Here is a tiny trained network, its code and every weight. The questions are about switching its units off for an input and a class, where a switched-off unit gives its printed mean instead of its output.

import numpy as np


def w(rows, s, z=0):
    codes = np.array(rows[::2]) - 128.0
    scale = np.full(codes.shape[1], s)
    scale[-1] = z or s
    return codes * scale


def f(y):
    return y / 2 * (1 + np.tanh(0.7978845608 * (y + 0.044715 * y**3)))


def log_softmax(a):
    a = a - a.max(-1, keepdims=True)
    return a - np.log(np.exp(a).sum(-1, keepdims=True))


def net(x, mask):
    res = np.array(x, float).reshape(1, 6) / 4 @ E
    y = f(res @ A[0][:, :-1].T + A[0][:, -1])
    res = res + np.where(mask, y, B[0][:, -1]) @ B[0][:, :-1]
    return log_softmax(res[-1] @ U[:, :-1].T + U[:, -1])


A, B = {}, {}
E = w([
[95,240,96,62],'x0',
[23,181,176,165],'x1',
[254,184,165,169],'x2',
[121,113,235,41],'x3',
[173,169,168,196],'x4',
[107,98,113,153],'x5',
],0.0073)
A[0] = w([
[106,105,177,147,163],'neuron 0',
[91,164,155,184,186],'neuron 1',
[94,105,200,129,163],'neuron 2',
[190,126,157,124,101],'neuron 3',
[196,119,119,92,108],'neuron 4',
[162,132,107,189,90],'neuron 5',
[141,174,99,125,94],'neuron 6',
[160,141,149,160,188],'neuron 7',
[124,105,3,131,206],'neuron 8',
[122,177,81,107,147],'neuron 9',
[131,57,55,125,147],'neuron 10',
[91,82,29,117,187],'neuron 11',
[81,183,153,39,105],'neuron 12',
[113,74,195,141,137],'neuron 13',
[134,146,104,162,255],'neuron 14',
[186,87,172,107,187],'neuron 15',
[114,26,213,138,248],'neuron 16',
],0.017,0.0071)
B[0] = w([
[57,112,115,168,167],'neuron 0',
[86,107,32,123,198],'neuron 1',
[34,123,152,177,185],'neuron 2',
[210,154,211,44,168],'neuron 3',
[161,113,158,124,170],'neuron 4',
[144,150,196,116,167],'neuron 5',
[132,58,122,158,147],'neuron 6',
[131,64,153,65,178],'neuron 7',
[78,73,84,76,225],'neuron 8',
[57,118,175,249,174],'neuron 9',
[211,52,43,73,194],'neuron 10',
[88,148,92,16,226],'neuron 11',
[60,199,187,93,215],'neuron 12',
[138,84,131,201,179],'neuron 13',
[65,60,101,115,197],'neuron 14',
[107,70,217,112,197],'neuron 15',
[92,2,115,207,247],'neuron 16',
],0.0083,0.013)
U = w([
[57,56,161,214,213],'0',
[64,152,245,57,97],'1',
[177,157,100,139,1],'2',
[103,82,1,71,179],'3',
[228,84,216,113,217],'4',
[233,242,123,163,4],'5',
[65,249,151,118,120],'6',
],0.0082,0.0037)

Each question gives the input, the list of numbers given to net, and the class t.
The units are the neurons (one row each of A and B). Each row of codes is followed by its name. A weight is (code - 128) times the scale printed after its matrix; where a second scale follows, it is the last column's (A, B and U).
mask holds one flag per neuron, in row order. A switched-off neuron (its flag False) gives its mean, the last column of its row in B, instead of its output. The means were averaged over made-up inputs and are rounded, as every weight is.
A unit's drop is (log p(t) with every unit on - log p(t) with that unit switched off) / (log p(t) with every unit on - log p(t) with every unit switched off).
The circuit of an input: a set's keep is (log p(t) with only the set's units on - log p(t) with every unit switched off) / (log p(t) with every unit on - log p(t) with every unit switched off). Starting from the 12 units with the biggest drops (on a tie, the unit counted first), units are removed one at a time, each time the one whose removal leaves the highest keep (on an exact tie, the one counted first), for as long as the keep stays at least 0.8.
circuit, biggest first: the units of the circuit, biggest drop first
unit that matters most: the unit with the biggest drop
top k neurons: the k neurons with the biggest drops, biggest first
drop when u is switched off: that unit's drop, to one decimal
input [-5,6,-3,-5,1,-8], class 3: circuit, biggest first	(neuron 9; neuron 1)
input [3,-1,4,5,8,5], class 4: circuit, biggest first	(neuron 12; neuron 3)
input [6,-4,5,-7,7,-6], class 4: circuit, biggest first	(neuron 3; neuron 5)
input [-5,7,4,-7,3,-1], class 3: unit that matters most	neuron 1
input [8,7,-7,-7,7,3], class 3: top 2 neurons	(neuron 1; neuron 11)
input [7,1,2,5,7,6], class 6: top 2 neurons	(neuron 16; neuron 15)
input [1,5,-1,-5,6,-5], class 3: top 4 neurons	(neuron 1; neuron 16; neuron 15; neuron 2)
input [2,7,-5,2,-8,7], class 1: top 2 neurons	(neuron 12; neuron 11)
input [5,6,8,6,1,7], class 6: top 4 neurons	(neuron 16; neuron 1; neuron 15; neuron 8)
input [0,4,5,-6,8,-3], class 3: top 2 neurons	(neuron 1; neuron 14)
input [2,-1,-6,2,-1,-5], class 1: top 2 neurons	(neuron 12; neuron 1)
input [5,7,2,2,1,6], class 6: drop when neuron 16 is switched off	0.5
input [-7,1,1,-6,-8,4], class 3: drop when neuron 11 is switched off	0.0
input [6,-5,6,-6,0,-2], class 0: circuit, biggest first	(neuron 9)
input [8,6,-7,2,-2,4], class 6: drop when neuron 15 is switched off	0.1
